Look-ups in named tables: a row name and a column name give one cell, copied from the table.

dadedan:
cols = bap, rof, lova, zes, gok, feropi, dasupok, nurimo, tib
sem: [7.816, 2.060, 1.512, 3.430, 8.363, 7.030, 6.867, 3.591, 9.040]
peton: [1.321, 3.336, 7.469, 7.165, 7.912, 2.731, 6.564, 7.827, 1.367]
pap: [7.536, 1.449, 0.500, 4.967, 8.392, 7.222, 7.806, 2.622, 8.759]
karito: [4.117, 6.104, 6.966, 6.674, 4.878, 4.588, 5.342, 5.835, 3.726]
debo: [8.438, 6.652, 3.480, 7.154, 5.961, 6.608, 5.765, 3.990, 7.407]
rut: [6.931, 6.103, 6.440, 3.574, 5.367, 5.085, 3.891, 7.047, 5.852]
nup: [5.187, 3.427, 3.997, 6.804, 8.274, 5.295, 6.935, 5.578, 5.482]
zof: [8.646, 7.211, 3.245, 7.721, 7.499, 7.063, 6.098, 3.746, 8.507]
kug: [7.451, 6.573, 4.630, 4.788, 4.147, 6.608, 4.612, 4.184, 7.257]

feropi of debo is 6.608
tib of peton is 1.367
nurimo of nup is 5.578
bap of pap is 7.536
gok of kug is 4.147
feropi of sem is 7.030
rof of debo is 6.652
Which row has the largest rof? zof

Table rizu
	zitupap	nes	tidob	zasa	gegise	futupot
setovi	3804	6271	77	239	3902	1741
bibo	-11	4787	4153	704	-5488	9062
pesil	3878	5987	69	388	4296	1395
pez	-248	3712	4739	1325	-5649	9148
mal	5461	6635	-1609	203	8232	-1665
zez	5411	7442	-1799	-301	7692	-1158
fizu	-524	2727	5291	1992	-5689	9100
nol	5412	8175	-1982	-791	7096	-553
diviv	3671	6540	135	96	3435	2142
guzuri	300	5760	3566	129	-5143	8967

guzuri, tidob -> 3566
bibo, futupot -> 9062
setovi, gegise -> 3902
pesil, futupot -> 1395
bibo, nes -> 4787
diviv, gegise -> 3435
fizu, zasa -> 1992
bibo, zitupap -> -11
zez, gegise -> 7692
bibo, gegise -> -5488
guzuri, zitupap -> 300
fizu, gegise -> -5689
diviv, tidob -> 135
guzuri, nes -> 5760
zez, zitupap -> 5411
pez, gegise -> -5649
setovi, zitupap -> 3804
Row with the largest zitupap: mal

satak =
fields: fisu, riba, sokopif, segipe, dep, pok
rodoza: [207, 97, 189, 92, 198, 183]
sizut: [163, 97, 185, 71, 183, 199]
magotuv: [171, 91, 182, 83, 193, 195]
goposas: [194, 80, 181, 84, 193, 172]
beg: [169, 55, 175, 81, 164, 181]
rudisum: [200, 76, 196, 93, 186, 175]
mus: [167, 73, 177, 59, 171, 183]
ziv: [190, 72, 196, 77, 193, 168]
mut: [168, 36, 169, 57, 165, 175]
ras: [241, 103, 217, 99, 186, 185]
pazikol: [207, 98, 195, 86, 192, 187]
tof: [170, 69, 177, 71, 183, 194]
vak: [189, 76, 182, 77, 197, 182]

riba of mus: 73
dep of rudisum: 186
riba of goposas: 80
riba of magotuv: 91
pok of mut: 175
sokopif of tof: 177
dep of pazikol: 192
fisu of mut: 168
fisu of sizut: 163
riba of ziv: 72
riba of rudisum: 76
Which row has the largest riba? ras

ganotif:
columns: mos, dolod, tefaked, babaten
zabisug: [-202, -41, -44, -669]
zerume: [888, 44, 671, -255]
zopenug: [236, -259, 968, -4]
sazil: [-21, 996, -925, 193]
fusag: [-67, 679, 164, -169]
zil: [201, 565, -479, -205]

What is the tefaked of zil in ganotif?
-479
What is the mos of zil in ganotif?
201
What is the babaten of zopenug in ganotif?
-4
What is the dolod of zabisug in ganotif?
-41
What is the babaten of zerume in ganotif?
-255
What is the mos of sazil in ganotif?
-21
What is the mos of zopenug in ganotif?
236
What is the dolod of zerume in ganotif?
44
What is the dolod of zil in ganotif?
565
Row with the largest tefaked: zopenug

Table mefubag
	ker	sukita	gope	gegubu	binugis	rapap
fip	45.42	77.71	60.91	72.62	50.75	63.90
datoken	35.60	51.00	28.81	67.39	58.59	68.08
medusol	59.47	47.66	58.60	37.01	42.31	14.69
gonotu	53.17	21.77	35.87	34.13	54.72	43.60
kovog	69.65	59.96	75.10	46.47	41.99	69.46
bozakis	60.20	28.78	44.51	37.52	52.07	71.97
didufan	46.53	55.77	53.51	45.87	48.63	16.71
nor	53.29	52.05	59.02	45.61	50.71	16.40
gud	38.97	44.72	26.39	58.84	59.66	75.78
vigudez	46.04	52.22	55.35	41.93	49.92	14.06
roso	32.93	65.53	32.92	71.42	57.57	59.07

ker of datoken = 35.60
gegubu of datoken = 67.39
rapap of nor = 16.40
gope of datoken = 28.81
rapap of bozakis = 71.97
rapap of fip = 63.90
ker of fip = 45.42
gegubu of nor = 45.61
sukita of roso = 65.53
gope of vigudez = 55.35
gegubu of fip = 72.62
ker of medusol = 59.47
gope of bozakis = 44.51
gegubu of gonotu = 34.13

til:
,rinugid,mobikas,kasa,dar
podonal,0.21,-0.53,-0.62,-0.76
nuzomak,-0.60,-0.69,0.02,0.29
fofo,0.53,0.25,-0.12,-0.47
gurug,-0.43,0.17,-0.74,-0.73
kuga,-0.31,0.60,-0.39,-0.33
lud,0.65,0.04,-0.07,-0.42

What is the mobikas of fofo in til? 0.25
What is the mobikas of podonal in til? -0.53
What is the mobikas of gurug in til? 0.17
What is the rinugid of podonal in til? 0.21
What is the dar of podonal in til? -0.76
What is the kasa of lud in til? -0.07
What is the dar of kuga in til? -0.33
What is the mobikas of nuzomak in til? -0.69
What is the rinugid of fofo in til? 0.53
What is the mobikas of kuga in til? 0.60

Table zutabem
|  | ges | nufu | ridela | zafoz | kig | netiv | buride | nule |
|---|---|---|---|---|---|---|---|---|
| golun | 0.60 | 0.57 | 0.55 | 0.55 | 0.60 | 0.61 | 0.57 | 0.58 |
| gezokas | 0.58 | 0.54 | 0.62 | 0.62 | 0.65 | 0.59 | 0.54 | 0.63 |
| nos | 0.60 | 0.58 | 0.60 | 0.58 | 0.77 | 0.54 | 0.44 | 0.69 |
| dok | 0.50 | 0.48 | 0.41 | 0.65 | 0.55 | 0.46 | 0.47 | 0.75 |
| kamub | 0.61 | 0.52 | 0.60 | 0.67 | 0.40 | 0.57 | 0.69 | 0.53 |
| ditel | 0.73 | 0.47 | 0.25 | 0.53 | 0.63 | 0.59 | 0.54 | 0.61 |
| sir | 0.61 | 0.52 | 0.56 | 0.64 | 0.36 | 0.59 | 0.75 | 0.50 |
| gevada | 0.63 | 0.57 | 0.51 | 0.53 | 0.62 | 0.61 | 0.56 | 0.58 |
| zav | 0.48 | 0.76 | 0.71 | 0.58 | 0.58 | 0.45 | 0.63 | 0.53 |

gevada, buride -> 0.56
zav, buride -> 0.63
zav, ges -> 0.48
golun, ges -> 0.60
ditel, kig -> 0.63
dok, buride -> 0.47
zav, kig -> 0.58
dok, nule -> 0.75
nos, ridela -> 0.60
golun, ridela -> 0.55
dok, ridela -> 0.41
ditel, nufu -> 0.47
gevada, kig -> 0.62
sir, buride -> 0.75
kamub, kig -> 0.40

